Below are the code and all the weights of a small trained network. Each question names an input and a class and asks about switching units off, where a switched-off unit gives its printed mean instead of its output.

import numpy as np


def w(rows, s, z=0):
    codes = np.array(rows[::2]) - 128.0
    scale = np.full(codes.shape[1], s)
    scale[-1] = z or s
    return codes * scale


def norm(h):
    return h / np.sqrt((h * h).mean(-1, keepdims=True) + 1e-5)


def f(y):
    return np.maximum(y, 0)


def log_softmax(a):
    a = a - a.max(-1, keepdims=True)
    return a - np.log(np.exp(a).sum(-1, keepdims=True))


def net(x, mask):
    res = np.array(x, float).reshape(1, 8) / 4 @ E
    u = 0
    for l in range(4):
        y = f(norm(res) @ A[l][:, :-1].T + A[l][:, -1])
        res = res + np.where(mask[u : u + 6], y, B[l][:, -1]) @ B[l][:, :-1]
        u += 6
    return log_softmax(norm(res)[-1] @ U[:, :-1].T + U[:, -1])


A, B = {}, {}
E = w([
[128,83,202,35,54,144],'x0',
[139,135,132,121,130,138],'x1',
[63,130,161,159,134,217],'x2',
[123,125,129,135,128,122],'x3',
[113,74,5,40,177,170],'x4',
[143,148,137,112,140,144],'x5',
[78,124,179,106,199,98],'x6',
[36,211,91,91,80,108],'x7',
],0.015)
A[0] = w([
[93,134,152,117,109,205,56],'L0N0',
[152,134,150,201,54,150,34],'L0N1',
[191,92,139,153,158,147,2],'L0N2',
[209,141,41,169,8,209,71],'L0N3',
[112,140,145,159,140,245,49],'L0N4',
[111,139,164,149,151,241,28],'L0N5',
],0.014,0.01)
B[0] = w([
[116,89,117,122,88,129,166],'L0N0',
[76,101,161,108,159,52,196],'L0N1',
[168,132,109,147,60,198,148],'L0N2',
[82,142,203,79,249,115,254],'L0N3',
[45,41,91,208,67,89,178],'L0N4',
[81,148,95,165,68,182,166],'L0N5',
],0.014,0.0047)
A[1] = w([
[131,116,125,86,117,152,110],'L1N0',
[91,212,99,110,93,134,10],'L1N1',
[100,77,156,130,192,62,107],'L1N2',
[60,131,104,107,111,38,83],'L1N3',
[250,166,106,65,143,22,61],'L1N4',
[111,150,153,121,135,184,57],'L1N5',
],0.017,0.011)
B[1] = w([
[121,122,132,102,142,104,172],'L1N0',
[170,184,100,75,58,143,153],'L1N1',
[131,163,145,116,150,214,255],'L1N2',
[147,133,142,144,110,219,235],'L1N3',
[3,88,136,198,82,191,253],'L1N4',
[93,128,142,142,117,137,134],'L1N5',
],0.017,0.0067)
A[2] = w([
[70,64,183,68,86,139,190],'L2N0',
[96,157,102,198,140,156,40],'L2N1',
[240,7,145,211,136,182,35],'L2N2',
[121,164,149,90,189,179,19],'L2N3',
[177,184,218,205,109,43,20],'L2N4',
[104,206,56,214,217,80,4],'L2N5',
],0.016,0.003)
B[2] = w([
[233,134,130,218,142,123,254],'L2N0',
[210,133,178,137,97,136,197],'L2N1',
[99,254,77,66,54,132,191],'L2N2',
[122,167,203,147,204,100,182],'L2N3',
[2,95,61,28,172,18,190],'L2N4',
[230,62,139,166,96,91,181],'L2N5',
],0.014,0.013)
A[3] = w([
[120,241,122,72,67,169,20],'L3N0',
[154,68,145,175,74,178,3],'L3N1',
[166,28,3,19,212,173,107],'L3N2',
[37,59,93,164,109,176,38],'L3N3',
[192,35,219,24,74,125,43],'L3N4',
[200,207,154,112,100,133,220],'L3N5',
],0.012,0.006)
B[3] = w([
[110,234,42,70,162,115,186],'L3N0',
[176,218,102,159,136,184,187],'L3N1',
[3,39,147,22,145,85,190],'L3N2',
[96,188,184,167,110,159,156],'L3N3',
[231,77,108,190,127,60,153],'L3N4',
[146,165,28,34,186,123,255],'L3N5',
],0.011,0.0088)
U = w([
[128,147,124,122,122,130,254],'0',
[129,149,119,123,121,131,235],'1',
[112,216,77,61,84,142,76],'2',
[69,99,116,207,68,174,62],'3',
[40,62,122,95,122,66,121],'4',
[146,156,113,136,139,127,163],'5',
[142,173,178,132,199,143,11],'6',
[249,111,91,148,115,68,51],'7',
],0.014,0.0098)

Each question gives the input, the list of numbers given to net, and the class t.
The units are the neurons (one row each of A and B). Each row of codes is followed by its name. A weight is (code - 128) times the scale printed after its matrix; where a second scale follows, it is the last column's (A, B and U).
mask holds one flag per neuron, layer by layer. A switched-off neuron (its flag False) gives its mean, the last column of its row in B, instead of its output. The means were averaged over made-up inputs and are rounded, as every weight is.
A unit's drop is (log p(t) with every unit on - log p(t) with that unit switched off) / (log p(t) with every unit on - log p(t) with every unit switched off).
The circuit of an input: a set's keep is (log p(t) with only the set's units on - log p(t) with every unit switched off) / (log p(t) with every unit on - log p(t) with every unit switched off). Starting from the 12 units with the biggest drops (on a tie, the unit counted first), units are removed one at a time, each time the one whose removal leaves the highest keep (on an exact tie, the one counted first), for as long as the keep stays at least 0.8.
circuit, biggest first: the units of the circuit, biggest drop first
unit that matters most: the unit with the biggest drop
top k neurons: the k neurons with the biggest drops, biggest first
top k neurons in layer l: the k neurons of layer l with the biggest drops, biggest first
input [4,2,1,4,-2,-2,7,5], class 6: top 3 neurons in layer 2	L2N2; L2N3; L2N0
input [-7,-5,4,3,-3,-1,1,3], class 7: circuit, biggest first	L2N5; L1N4
input [6,0,-1,-5,4,3,-1,-8], class 2: circuit, biggest first	L2N2
input [-3,6,-2,4,6,-1,7,-2], class 6: circuit, biggest first	L2N3; L1N2
input [-1,3,7,-6,6,-1,1,-4], class 3: circuit, biggest first	L0N4; L3N5
input [8,-7,-5,4,2,-4,8,0], class 6: circuit, biggest first	L1N2; L2N3
input [6,0,6,-6,2,6,-8,6], class 6: top 4 neurons	L0N3; L2N2; L2N0; L1N4
input [-2,-1,-3,-3,-7,-4,7,-4], class 4: top 4 neurons	L2N4; L1N3; L2N0; L0N3
input [4,1,1,5,-6,-2,-3,4], class 4: circuit, biggest first	L2N4; L1N4; L1N2
input [-5,0,-5,-1,1,-4,-2,-5], class 2: top 4 neurons	L2N2; L0N2; L2N0; L0N1
input [1,-5,2,2,7,4,4,3], class 4: top 3 neurons	L3N2; L0N3; L2N2
input [7,6,7,2,5,0,4,0], class 3: top 3 neurons	L0N4; L0N5; L2N1
input [6,0,0,2,6,-4,-4,-7], class 2: top 3 neurons	L2N2; L2N5; L2N4
input [-2,6,-7,2,-3,-8,-7,-6], class 1: unit that matters most	L1N4
input [6,-4,-6,-5,-8,-6,-8,3], class 4: top 3 neurons	L2N4; L2N1; L2N5
input [6,-5,2,-6,7,6,-6,2], class 4: top 3 neurons	L3N2; L2N1; L1N2
input [-8,-1,5,2,-6,4,4,-3], class 7: top 4 neurons	L2N5; L1N4; L2N1; L0N3
input [-4,-6,8,6,6,-2,-7,2], class 3: top 3 neurons	L0N4; L2N4; L3N5
input [-5,6,7,2,4,-1,-2,-8], class 2: top 2 neurons in layer 2	L2N2; L2N0
input [-5,1,-3,4,-7,6,5,-2], class 4: circuit, biggest first	L2N4
input [-8,0,8,-7,4,-3,4,-6], class 3: top 3 neurons in layer 0	L0N4; L0N5; L0N3
input [-8,-1,1,7,-5,3,1,6], class 7: top 2 neurons in layer 2	L2N5; L2N2
input [6,-7,2,-8,-8,-2,-5,-7], class 4: circuit, biggest first	L2N4; L0N1
input [3,4,-7,5,7,0,0,6], class 3: top 2 neurons	L1N4; L2N2
input [-1,-3,6,4,6,2,-8,4], class 6: circuit, biggest first	L0N3; L2N3
input [-8,-3,5,-3,-8,4,2,-5], class 4: top 4 neurons	L2N4; L2N0; L1N3; L1N4
